Below are the code and all the weights of a small trained network. Each question names an input and a class and asks about switching units off, where a switched-off unit gives its printed mean instead of its output.

import numpy as np


def w(rows, s, z=0):
    codes = np.array(rows[::2]) - 128.0
    scale = np.full(codes.shape[1], s)
    scale[-1] = z or s
    return codes * scale


def norm(h):
    return h / np.sqrt((h * h).mean(-1, keepdims=True) + 1e-5)


def f(y):
    return y / 2 * (1 + np.tanh(0.7978845608 * (y + 0.044715 * y**3)))


def log_softmax(a):
    a = a - a.max(-1, keepdims=True)
    return a - np.log(np.exp(a).sum(-1, keepdims=True))


def net(x, mask):
    res = np.array(x, float).reshape(1, 3) / 4 @ E
    u = 0
    for l in range(2):
        y = f(norm(res) @ A[l][:, :-1].T + A[l][:, -1])
        res = res + np.where(mask[u : u + 9], y, B[l][:, -1]) @ B[l][:, :-1]
        u += 9
    return log_softmax(norm(res)[-1] @ U[:, :-1].T + U[:, -1])


A, B = {}, {}
E = w([
[36,197,150,99],'x0',
[126,128,127,135],'x1',
[96,127,4,119],'x2',
],0.0048)
A[0] = w([
[197,180,157,254,64],'L0N1',
[62,191,92,102,8],'L0N2',
[98,61,137,105,78],'L0N3',
[101,189,104,152,24],'L0N4',
[155,72,44,125,20],'L0N5',
[206,45,219,96,69],'L0N6',
[70,179,228,144,10],'L0N7',
[57,59,163,214,53],'L0N8',
[141,130,133,121,122],'L0N9',
],0.0073,0.0014)
B[0] = w([
[95,69,152,108,169],'L0N1',
[10,103,79,130,195],'L0N2',
[156,107,144,103,120],'L0N3',
[66,115,130,128,138],'L0N4',
[234,160,100,93,206],'L0N5',
[27,39,131,85,254],'L0N6',
[253,229,138,114,232],'L0N7',
[126,112,173,127,121],'L0N8',
[141,111,142,120,128],'L0N9',
],0.013,0.0036)
A[1] = w([
[184,145,156,154,73],'L1N1',
[170,211,211,186,13],'L1N2',
[113,99,159,150,34],'L1N3',
[174,195,99,150,59],'L1N4',
[254,123,79,193,91],'L1N5',
[148,152,123,134,63],'L1N6',
[177,152,147,150,9],'L1N7',
[100,83,165,168,50],'L1N8',
[111,52,174,185,67],'L1N9',
],0.014,0.0014)
B[1] = w([
[84,140,124,129,165],'L1N1',
[105,254,227,113,203],'L1N2',
[158,119,115,99,135],'L1N3',
[151,105,191,100,215],'L1N4',
[191,115,98,244,255],'L1N5',
[148,132,133,111,141],'L1N6',
[110,162,110,94,158],'L1N7',
[185,150,74,53,155],'L1N8',
[140,88,163,94,177],'L1N9',
],0.022,0.0069)
U = w([
[162,42,155,10,254],'0',
[134,254,233,100,113],'1',
[236,118,86,241,23],'2',
[16,150,39,139,142],'3',
],0.012,0.00049)

Each question gives the input, the list of numbers given to net, and the class t.
The units are the neurons (one row each of A and B). Each row of codes is followed by its name. A weight is (code - 128) times the scale printed after its matrix; where a second scale follows, it is the last column's (A, B and U).
mask holds one flag per neuron, layer by layer. A switched-off neuron (its flag False) gives its mean, the last column of its row in B, instead of its output. The means were averaged over made-up inputs and are rounded, as every weight is.
A unit's drop is (log p(t) with every unit on - log p(t) with that unit switched off) / (log p(t) with every unit on - log p(t) with every unit switched off).
top k neurons: the k neurons with the biggest drops, biggest first
k most important neurons of layer l: the k neurons of layer l with the biggest drops, biggest first
drop when u is switched off: that unit's drop, to one decimal
input [0,8,-6], class 0: top 2 neurons -> [L0N6; L0N1]
input [4,-7,7], class 3: most important neuron of layer 1 -> [L1N5]
input [-8,5,0], class 0: 2 most important neurons of layer 1 -> [L1N5; L1N9]
input [1,-6,4], class 3: top 3 neurons -> [L0N7; L0N2; L1N5]
input [0,-8,2], class 2: top 2 neurons -> [L0N5; L0N6]
input [1,-1,7], class 3: top 2 neurons -> [L0N7; L0N2]
input [1,-4,4], class 3: top 4 neurons -> [L0N7; L0N2; L1N5; L1N2]
input [0,1,-4], class 0: top 3 neurons -> [L0N6; L1N5; L1N2]
input [-7,-6,0], class 0: 2 most important neurons of layer 0 -> [L0N6; L0N7]
input [-7,4,0], class 0: drop when L1N5 is switched off -> 0.3
input [-1,-1,-4], class 0: drop when L0N6 is switched off -> 0.6
